Rows lie near named flat spaces through zero. A row that begins with a name and a colon came from that space; any other row is followed by the name of its block's space that it lies nearest.
jrcr: [ 18   8  -8  13  -9  16  18   7 -17   1  10  -2  20  -8  -7  11  19   4
  -9   3  24  10  -2  14  -6 -28  29  14   2 -11  14]
cjff: [ 13   0  39 -19  42   0 -51 -26 -20  -9   6  18 -22  -1 -16  29 -18  22
 -25  10  12   5   4 -14  23  18  10  32  12  21  32]
jhgr: [ -7 -17 -16  -1  -5  23 -29 -11   7 -23   7  -1 -24  -7 -13   1  30  -6
 -20   7  -7   4  25   3   2 -21  13   2  21 -32  19]
gbbc: [ 17   4  18  14   5  -6  13  -2 -13   6   9   5  26 -12  12  -6 -16  18
   0   2  18  -6  -8  -3  -7  16  -4   4  -6  15  -6]
jhgr: [-22   3  -6 -38 -12  17  -2  -7  13  18 -19 -21  19   5  -8  18   7 -11
   4  -2  -8  18  -3   9   1 -18   2 -20  -1  -8  18]
cjff: [ 7  0  3  5  5 -9 -3  1 -7 -3  1  6 -5 -1  0  4 -7  0  1 -3  0 -5  1 -4
  0  2  4  5 -1  2 -2]
jhgr: [-28   0  -4   4   7  -4  -6   5  36   4  -6   8 -18  17  -3 -36  -4 -14
   3  -5   6   1 -12 -14   6  30 -37  -5 -13  13 -14]
gbbc: [-21 -25  10   4  16  29 -45 -22  32 -27  12  -1 -38  10 -17 -24  17  22
 -27  28 -12  17  13  -1  26  22 -30   6  33 -14  13]
cjff: [  3   0  14  -9  -3 -19   9  -8  -5  18  -9  -1  35 -16  19  -1 -31   3
  15 -15   5 -15  -4 -10 -19  19 -14 -23 -16  13 -10]
cjff: [ 13  -8  52 -15  22 -28 -16 -28 -10  15 -12  -3  36  -8   5  17 -65  41
  11  -2   0   2 -10  -9   3  43 -28 -13   0  20   5]
jhgr: [ 30  -1 -10  30  -8   2  15  10 -27 -16  17   4   0 -11   1   8  16   8
  -5   5   5  -5   9  11  -7 -24  31  17   9 -16  -1]
gbbc: [ -1  -4   0  -9  -3  22 -10 -10  -3  -3   8  -1   6 -14   5   0  17   1
 -14   6   5  -2  11   0  -4  -7   8  -3   7  -4  12]
jrcr: [ -5   8   0   3   3   0   9   9   8   5  -4  -4  -3  19 -13   2  -1   3
   4   5   1  17 -16   8  13   0  -4   9  -1   4   1]
jhgr: [ 27   3   2  54   6 -13  21  15  -7  -7  15  13   8   4 -15 -15 -10  18
  -1   0  35   8 -15   6  -1   6   1  27  -4  -5  -5]
cjff: [-24   6 -25 -29 -23  30   6  -1  13  16  -7 -10  23 -13   7  -5  32 -32
  -5 -11  13   0   6   0 -19 -25   9 -23 -13  -8  13]
cjff: [ 19  -3 -20   0   0 -32 -19   2 -23  -8 -15  10 -14  -5 -31  46 -12 -25
   7 -34   6  -4  16  -2 -14 -39  45  10  -7 -35  25]
jhgr: [ -7  -7   3 -18   3   2 -19 -10  -2  -8   1   2 -18  -7  12   2   5  -5
  -4   3 -20 -14  15  -9   1   4  -1  -7   6   4  -2]
jhgr: [-14   6  11 -30   4 -12  -1  -3   0  12 -10   0  -5   0  27  -2 -14 -11
  12  -3 -24 -21  -2 -15   0  21 -16 -17 -11  31 -19]
cjff: [-12  -2  30 -13  19  32 -18 -17  13  -2  10  -7  -4  11  -2 -10   6  33
 -21  35  -2  21  -9   4  30  25 -24  10  21  21  11]
jrcr: [  4  12  24  -5  15  -2   0  -9  -5  19   4  16  32 -17  14 -12 -20   3
  -6 -10  42 -11 -12 -19 -12  29 -11   1 -23  34   4]
gbbc: [  7 -17  17  -1   3  67 -27 -31  -9 -23  38  -2   9 -33  13 -15  48  35
 -50  42  15   4  27   6   5  -3   9   9  38  -5  26]
jrcr: [ -1  10  -3  11  -1   8  18  14   9   7  -3 -10   5  24 -23   5   5   9
   1  10  10  31 -21  19  16 -11   2  16   3  -4   8]
gbbc: [ -5  17  25   3  15 -12  15  -1  13  32  -5  14  44  -3   8 -27 -36   4
   6 -15  51  -1 -32 -19 -10  44 -34  -4 -35  40  -5]
cjff: [ -3  -2  37  -6  18   8  -8 -15   5   4   6  -3  10   3  11 -12 -18  34
  -7  22  -3   7 -11  -3  17  38 -30   1  10  28  -4]
jhgr: [  7   6  -5  -1  -3 -14  14  12 -22  -9  11  12 -27 -10  46 -11   8 -17
  10   1 -34 -45  13 -15  -8   8   5  -4  -7  29 -41]
gbbc: [ 11  -2   6  12   2 -24   6   3  -6   0  -4   2   2   2   1   3 -23   6
  13  -7  -5  -5  -4  -2  -3   9  -5  -1  -4   1 -11]
jrcr: [ -9 -17   3   1  -7  10 -10 -15  17  -1  -1  -9  19 -10  -2 -14  -4  12
  -3   2   2   6   7   1  -7  10 -20 -20   8 -18   6]
gbbc: [  9  29  17  -1   1  58  32   1 -15  21  29   3  53 -21  23 -21  38  16
 -32  26  59   8 -20   6  -3   0  12  20  -9  42  12]
jrcr: [  5   9  39  -1  26  -7  -6 -14  -2  17   5  17  27 -11  13 -16 -33  19
  -6  -2  36  -7 -17 -21  -2  47 -26   5 -17  42   0]
jrcr: [ 23  22 -16   0 -16  23  23   3 -33  20  14  15  59 -47  15   5  28 -26
 -17 -24  71 -17   5  -7 -45 -36  50   5 -31   3  24]
jrcr: [ -2   6  11  -3   7   0   1  -4   3  12   0   6  18  -5   3  -8 -11   2
  -2  -5  22  -1  -9  -8  -4  16 -10  -1 -12  15   3]
gbbc: [-23 -12   7 -25   5  44 -38 -31  20  -2   9   2  10 -23   2 -19  24   0
 -33   8  23   2  16 -12  -5  10 -12 -12   8  -2  28]
[ 16  15 -25  -7 -21 -28  33  23 -29  11 -15  -6   7   0   7  35  -3 -28
  28 -23 -18 -14   1   8 -17 -40  40  -6 -17  -8 -11] => gbbc
[ 26  26  -6  30  -1  21  41  28 -18   6  11 -10  16  26 -35  24  23  20
  -8  21  31  46 -31  38  22 -40  38  47   7  -5  20] => jrcr
[ 26 -10   3  27   0 -53  10  10 -19 -12  -8   0 -14   8  -2  18 -40  13
  29 -11 -33 -12   2   4  -1   3   2   0   4 -14 -24] => gbbc
[ 17 -12  39  32   9 -37  21  -1   1   0   0  -9  17  12  13 -16 -57  54
  25  15 -25   2 -20   6  13  51 -48  -8  10  16 -36] => cjff
[-30 -45 -10   5  14 -45 -63 -14  46 -37 -26  -2 -84  37 -41  -1 -33  -2
  17  -9 -66   7  21  -9  25  24 -43 -15  28 -48  -6] => gbbc
[ 20  13 -13  19  -8 -34  37  31 -20   0  -7  -4 -13  22  -2  21 -12  -4
  28  -6 -25  -1 -13  14   5 -19  19  12  -5  -1 -24] => gbbc
[ -5  17 -30  22 -22   5  47  31  12  13  -2  -7  15  14  -4 -17  19 -18
  13  -6  16  12 -20  15  -7 -20   4   1 -16  -6 -14] => jhgr
[-13 -35  14   6  16   4 -52 -29  25 -29   5   2 -33   0 -14 -17  -8  23
 -16  14 -19   5  21  -8  15  29 -33  -6  30 -22   9] => gbbc
[  5   1  27  18  25  10  -5   0   0 -15  22  11 -29  13  10 -23   2  31
 -15  33  -7   0  -9  -3  29  35 -21  27  16  33 -16] => cjff
[ 18  -4  41  -3  26 -21 -19 -20 -17   3  -1   8  13  -7   0  16 -43  31
  -1   1   8  -2  -4 -10   6  30 -10   7   2  19   8] => jhgr
[ -3 -12  16   1   1   8  -9 -19  11   5   3  -2  29 -16   4 -16 -13  17
  -7   1  18   2   2  -6  -9  21 -22 -15   1  -2   7] => jrcr
[ -2   0  42 -13  12  -3   3 -18   2  18   1  -2  36 -11  29 -17 -35  30
   4   9   3  -8 -13 -12   0  49 -39 -18  -6  38 -14] => cjff
[ 38  14  22  50  11 -41  47  27 -23   3   8   6   9  19   6  -3 -40  35
  24   8   0   1 -31  10  11  23  -8  25  -6  25 -36] => gbbc
[  1   8 -14  -9 -17   8  21   9  -8   7  -3 -11  12  -2   6  12  15 -10
   6  -1  -8   1   0  11  -6 -25  18  -6  -2  -5  -1] => jhgr
[ 35 -18  -7  44   4   4 -16  -2 -26 -41  30  17 -28 -18  -6  -1  22  16
 -23  11   5 -12  28   3  -3 -16  30  28  25 -28   5] => jhgr
[ 20  -1  23  -3  21 -29 -20 -12 -23   0  -4  15   0 -10  -1  22 -36   8
   3 -13   7 -13   3 -15  -3  14   7   9  -6  11   7] => cjff
[-55   4 -38 -34 -27  36   4   6  55  22 -26 -28  10  24 -28  -8  34 -36
   2  -6   3  38 -11  15   3 -28 -13 -27  -7 -27  22] => jhgr
[-21 -11  34 -35 -16   5  15 -28  27  40 -25 -39  86  -9  14  -4 -46  36
  21   3  -6  22 -19  10  -9  33 -54 -59  -2   3   2] => cjff
[ 44 -16  21  35  22 -19 -23 -10 -44 -40  32  29 -35 -26  21   0  -8  25
 -15  10 -11 -39  30 -16  -2  16  18  27  20   7 -15] => jhgr
[ 34   0   5  13  -2  -5   9   1 -39 -12  14   3   5 -17  12  21   2  14
  -3   5  -6 -13  13   7  -7 -18  32  12  10  -4  -2] => jhgr

Rows lie near named flat spaces through zero. A row that begins with a name and a colon came from that space; any other row is followed by the name of its block's space that it lies nearest.
nzmb: [ 15 -25 -11  -9  28  15  25   8  13  19 -28  -4  38   4 -24  -3  14  21
  21 -19  14 -21 -21  29   1 -18  25 -20   8   8 -34]
qmtr: [-16  27 -26 -10  38   2  22  19  10   7 -19   5  16  10 -19  11  15  -8
  15   4  -3 -19 -31  -4  -3 -30   1  38  47  19  -6]
fctd: [ 27  -1 -24 -19  32  -5  15 -23 -11 -12  15  14  15 -15 -17  13  17 -12
 -21  24 -15  -9 -11 -22 -16 -10  -9  15  -6   3  17]
qmtr: [ 40 -18 -12  -2   7   4 -29  -1  -3  -4  18  15  -1  20 -16 -14  35 -16
  -6 -14  23 -10   5  10  -8  19  -6 -12   3  -8   8]
qmtr: [  2  -2   1 -14  17  16  15   6   1   5 -26   0  18  -3   0  -5  -2   6
  -6 -13  -5  -6   8  -6  12  17   5   8  30   4   6]
fctd: [-15 -12   3  19   7  -3  -7  25  -6  -4 -29  -3 -24  -5   8  47 -26  25
 -15  -9  11  27 -23 -24   2   0  22   0  -3  18  24]
gfdt: [  5  14  -1 -11   3   7 -16  -8  17  -1  22   8   3  26 -21 -12  35 -21
  19   4  -5 -19   5   5  -7   7 -11   5  25 -13  -9]
nzmb: [-14   4  -2  10   5 -10  11  16 -15 -15 -14   9 -22   8  17  12   2  -1
  -7  -2   8   4 -18  -7   4 -21  -7  11   6  11   2]
qmtr: [  8   0  17  20   9 -10 -24  16  -3 -13  -4  -1 -35   4  19  16   0   5
  10   3 -10  14  -5  -4  -2  -4  -2 -12 -11 -14  18]
fctd: [ -8 -14   9  -5 -19  14   9  -2  -4   9 -13  -6  14   1   5 -21 -12   9
  -9 -20  14   1  16  11  16  17   6  -9   3   5 -13]
qmtr: [ 28 -20  31   0  37  25 -31 -12 -17 -17 -11 -13 -22  10   0  -4  15  10
  -4   5 -30  16   0  -8   9  -1   5 -17 -16 -27  20]
gfdt: [-26   7  11   6   4 -18  29 -26   3  -7   7 -16  -6 -32   4  42 -29  22
  10  46 -42  16 -27 -17 -14 -49  11  -3 -51   0 -11]
qmtr: [ 11   6 -22  17  17 -12 -52   9   1 -10  26   8 -34  14 -27  46  15 -10
  -8  16   9  18 -30 -28 -26  -5   5  13  -7   7  37]
nzmb: [  3  -2  13   3  19  -2  22  16  -3   3 -35 -10   3 -28  28   7 -29  21
   2  -3 -22   7   6  -4  11   2   7  -4   1  -3  14]
qmtr: [-14  38 -18  -3 -16 -24  28  17   2   3   5  13   8 -10  26 -26  -5 -27
   6   0   3 -20  17   9   3  -1 -29  31  30   7  -2]
qmtr: [ 17   3 -18   8  13  -4 -40  22   3   1   0   7 -15  -4  -9  36  -8  -3
 -20  -7  11  17   0 -32 -11  37   7  14  18   8  55]
qmtr: [-34  13   1   0 -30  -9  14  -9   0   1   5  -4  -2 -22  10  21 -37   5
 -20  13  -7  16   8 -27   0  11   1  16  -7  14  11]
nzmb: [  6   2 -11  -7   3   8   5   2  12  18   1  -5  26  11 -17 -31  16  -5
  22 -10  11 -20  -1  32   1 -11   3  -3  10   0 -29]
qmtr: [-11  -4 -27 -16  -7  11  14 -12  11  24   3  -5  39  -9 -36   7 -10   7
 -11  -2  17  -5  -9  -2  -6   4  19  11   4  25 -13]
fctd: [  3  -3   8  -9 -30   7  -4 -10  24  20  12  -6  26  -7  -6 -18 -10   3
  11 -11   2  -9  34  13   1  41   6 -18   4 -10 -10]
gfdt: [ -3  29  -8  12 -21   1 -43  -5 -17  22  30 -39  -4  -7  -1 -68 -21 -21
   5  12  -1  18  15  33   6 -24 -12  19 -40  -6  -2]
nzmb: [-27  25  16   4   7  11 -17   6   4   1  -8 -17 -16  10   0   0  -8   0
  12   9 -23  12  -3 -10   8  -8   1  19  15  -4   7]
gfdt: [  0  13  -2  36 -21 -28 -28  39  31  19  12  -7 -17  16   6  -8   6  -1
  61 -13  25  -9  -9  52 -12 -20   4 -26 -10 -10 -28]
gfdt: [-14  18 -13  15   2 -21   1   5   9  10  10 -13  -4 -17  -4  20 -19   6
  19  23  -9   8 -24   5 -15 -38   8   6 -27   7  -5]
gfdt: [-38  23  35 -12 -23  -2  28 -41  17 -11  26  -7   0   3   5  -7   6  -5
  32  38 -48 -12   8   2  -1 -26 -15  -5 -13 -23 -43]
gfdt: [-10   4   3   9  10  -7  -9  -1 -16 -23   3   8 -33   9   5  27   6  -4
 -14  15  -7  14 -20 -26  -4 -17  -7  13  -5   3  17]
nzmb: [ -4   0   8 -10 -19  -3  13 -26  18  -2  27   9  12  13 -12  -7  24  -8
  22  11  -5 -22   5  14  -9  -5  -7 -17  -5 -13 -36]
nzmb: [ 23  -3  -5 -17  18   6  12 -14 -21 -10  -1   7  10 -10   6 -20   8 -12
 -24   4 -12  -5  14 -10   5   8 -15  11   4  -5  16]
fctd: [ 17  29   3  -2   6 -22   6  -6  13  -1  22  -1   3 -19  17 -19   3 -18
  29  25 -37 -15  19  12 -10  -8 -22   2  -7 -26   2]
gfdt: [-29   3  41  10 -29  -4   6 -10 -14 -21  -2  -4 -34  -4  40   1 -22   6
  -9   9 -22  20  18 -15  15   4 -12  -7 -18 -13   3]
fctd: [ 53 -32  -1   0 -20 -18 -12  -9  12  -8  28  29   3 -11   6  14  15  -4
  -7 -11  16 -11  31  -1 -19  56  -5 -43 -15 -20  18]
fctd: [ 17  -6  33  17  11 -11 -12   3 -11 -25  -2   1 -39   1  33   4   7   4
  12   9 -26   9   4   1   2 -10 -12 -23 -23 -29  11]
gfdt: [-32  12 -11 -29   7  11  54 -28 -25  -9 -10   4  23 -12  -2  -8  -8  -7
 -36  18 -14  -4  -7 -25  12 -23 -12  42  13  24  -9]
qmtr: [ 11   6   8   5 -45 -20   0  -1  -7   1  19   4  -3 -20  39 -40 -20 -16
  -8  -8   6  -1  48  16   7  33 -24 -11 -16 -14   6]
fctd: [-18  10 -22 -21  -5  -4  19 -46 -12 -21  42  20   3  10 -30  16  28 -25
 -26  37  -4  -9 -23 -29 -18 -29 -18  29  -9  15 -13]
nzmb: [-20   9   1  -5  21  21 -19  -5  20   2   4  -4  -2  37 -43  20  32  -1
  23   9  -6  -7 -31  -6  -7 -21  13  10  25   2 -17]
gfdt: [ -7   9 -23  10  -1 -15  12  20   4  20 -10 -10  13 -23   2   6 -28   9
   5  -2  13   4 -12  10  -4 -16  11   9  -9  19  -1]
nzmb: [-21  21  17   4  15  12 -17  11  21  12 -14 -23  -6   1  -6  15 -15  13
  25   8 -30  10  -4  -9   3  -1  14   8  16  -8   8]
fctd: [  2  -9 -18  -4 -34 -19   9 -20  -5 -17  39  33  -4  14  -6   4  27 -23
 -19   2  32 -14   0  -3 -15   5 -19  -3  -8   8 -14]
fctd: [ -5  -3 -34   2 -33 -20  17  14   4  10   8  22  15  -5  -2   7  -7  -8
 -17 -20  49 -10   1   4  -8  18  -2   6  11  29  -5]
nzmb: [ 14 -21   1  -1  41 -10  55  18 -11 -14 -49  15   6 -21  27  30  -5  25
  -4  -6  -9  -8 -21  -7   5 -20   7 -10   6   7   2]
gfdt: [-25  44 -17   8   0 -26  -2  -2  31  13  31 -12   1 -10 -19  25  -6  -8
  41  40 -24  -5 -25   2 -27 -42   1  19 -12   2 -13]
nzmb: [ 18  18 -13  -1  21   2 -24  15 -25  -2  -8  -6 -11 -20  16 -15 -20 -15
 -34   0 -11  19  18 -24   8  22 -13  34  12   2  59]
fctd: [  4 -20 -12 -10 -23  -2  19  -2  15  21 -11   2  34 -43  -2  33 -47  25
 -28 -14  12   9  24 -24  -4  59  24 -11  -1  17  24]
[-24  28  13   9 -28  -2 -21 -10 -18   1  19 -25 -20  -9  19 -35 -27 -14
  -7  18 -17  23  19   1  11 -10 -16  19 -26  -7   7] => gfdt
[ 14  21   3  13  -5 -14 -54  -6 -19 -15  31  -8 -42 -20  17   8 -23 -18
 -30  26 -24  36  21 -38  -9  24 -17  20 -27 -14  67] => qmtr
[-18  17  12  28 -29 -17 -21  21  -3   1   9 -10 -31  14  25 -25  -6  -8
  24  -4  12   8   1  30   6 -22 -11  -5 -16  -7 -16] => gfdt
[ -7 -10  14  -9  24   2  30 -15   0 -24 -10  16  -7   9  -2  36  22   9
   2  15 -21  -9 -22 -21  -4 -19   0  -5   8  -4 -10] => nzmb
[ -4 -27  12  -3 -14  -7  37 -20  -6 -18   2  18   0   3   9  14  12  10
  -5   2   7 -10  -9   2  -2 -13  -1 -26 -20   0 -31] => nzmb
[-11 -13  11   4 -26   2   5  -7   5  15  -5 -17  11 -23   5   5 -37  23
  -4  -3   0  15  12   2   4  13  18 -18 -27   3  -5] => qmtr
[ 28 -12  22  21  21 -11  -7  29 -10 -10 -29  -3 -27 -14  42   3 -12  16
   9 -11 -13  11   7   8   8   3   0 -24 -12 -20  24] => fctd
[  4   8   0   3  34   9  -5  33   7  12 -41 -12   3 -15   8  16 -24  16
   3 -12 -14  10   1 -14   9  18  15  13  32   4  35] => qmtr
[-48   2  28 -15  -4  26  41 -30 -32  -9 -26 -23   4  -9  15 -21 -27  14
 -27  14 -29  17  -2 -14  30 -31  -1  20 -13   9 -20] => fctd
[-19 -19  28 -10 -10  38  -5 -30 -21   0 -10 -25   3   7  -7 -25 -12  14
 -22  -2 -10  20   9  -3  23   1  11  -5 -20  -2 -13] => nzmb
[ 33   9 -22 -21  33   5   5  -5 -13  -5   4  12  18  -3  -7 -25  24 -24
 -15   3  -8 -17   8  -4  -1   4 -19  23  22  -3  19] => nzmb
[-12  10  21 -17 -24   3  24 -19  36  14   8  -4  30 -14   2  -4 -11   6
  27   7 -29 -18  33   4   0  30   2 -15  13 -18 -21] => gfdt
[-41   4  17  16   6  21 -27  17  25  17 -22 -28 -13  23 -27  35 -11  29
  31  -3  -2  19 -32  -2   3 -17  36  -3  10   8 -13] => nzmb
[  1  -8  18   0 -28  10 -37 -17  28   4  31   0  -5  23 -24   7  18  -1
  19  -1   2  -2  15   2 -10  32   8 -27  -2 -19 -10] => fctd
[-12 -20  24 -17 -22  17  50 -17  -9  -3 -17   5  24  15  18 -52  15   3
   6 -21   9 -25  18  36  26  -7 -10 -21   6  -6 -58] => gfdt
[ -1   4 -29  -1  30  -5   8  11  -6 -12  -1  21  -7  26 -22  20  37 -13
  -1   3  20 -14 -43  -5 -11 -37  -4  22  22  19  -7] => gfdt
[-44   1  31  16 -22  -9  27   5  -5 -15 -17  -2 -27   6  32  13 -15  16
  11   4  -7   9 -12   2  13 -29  -1  -9 -12   1 -27] => nzmb
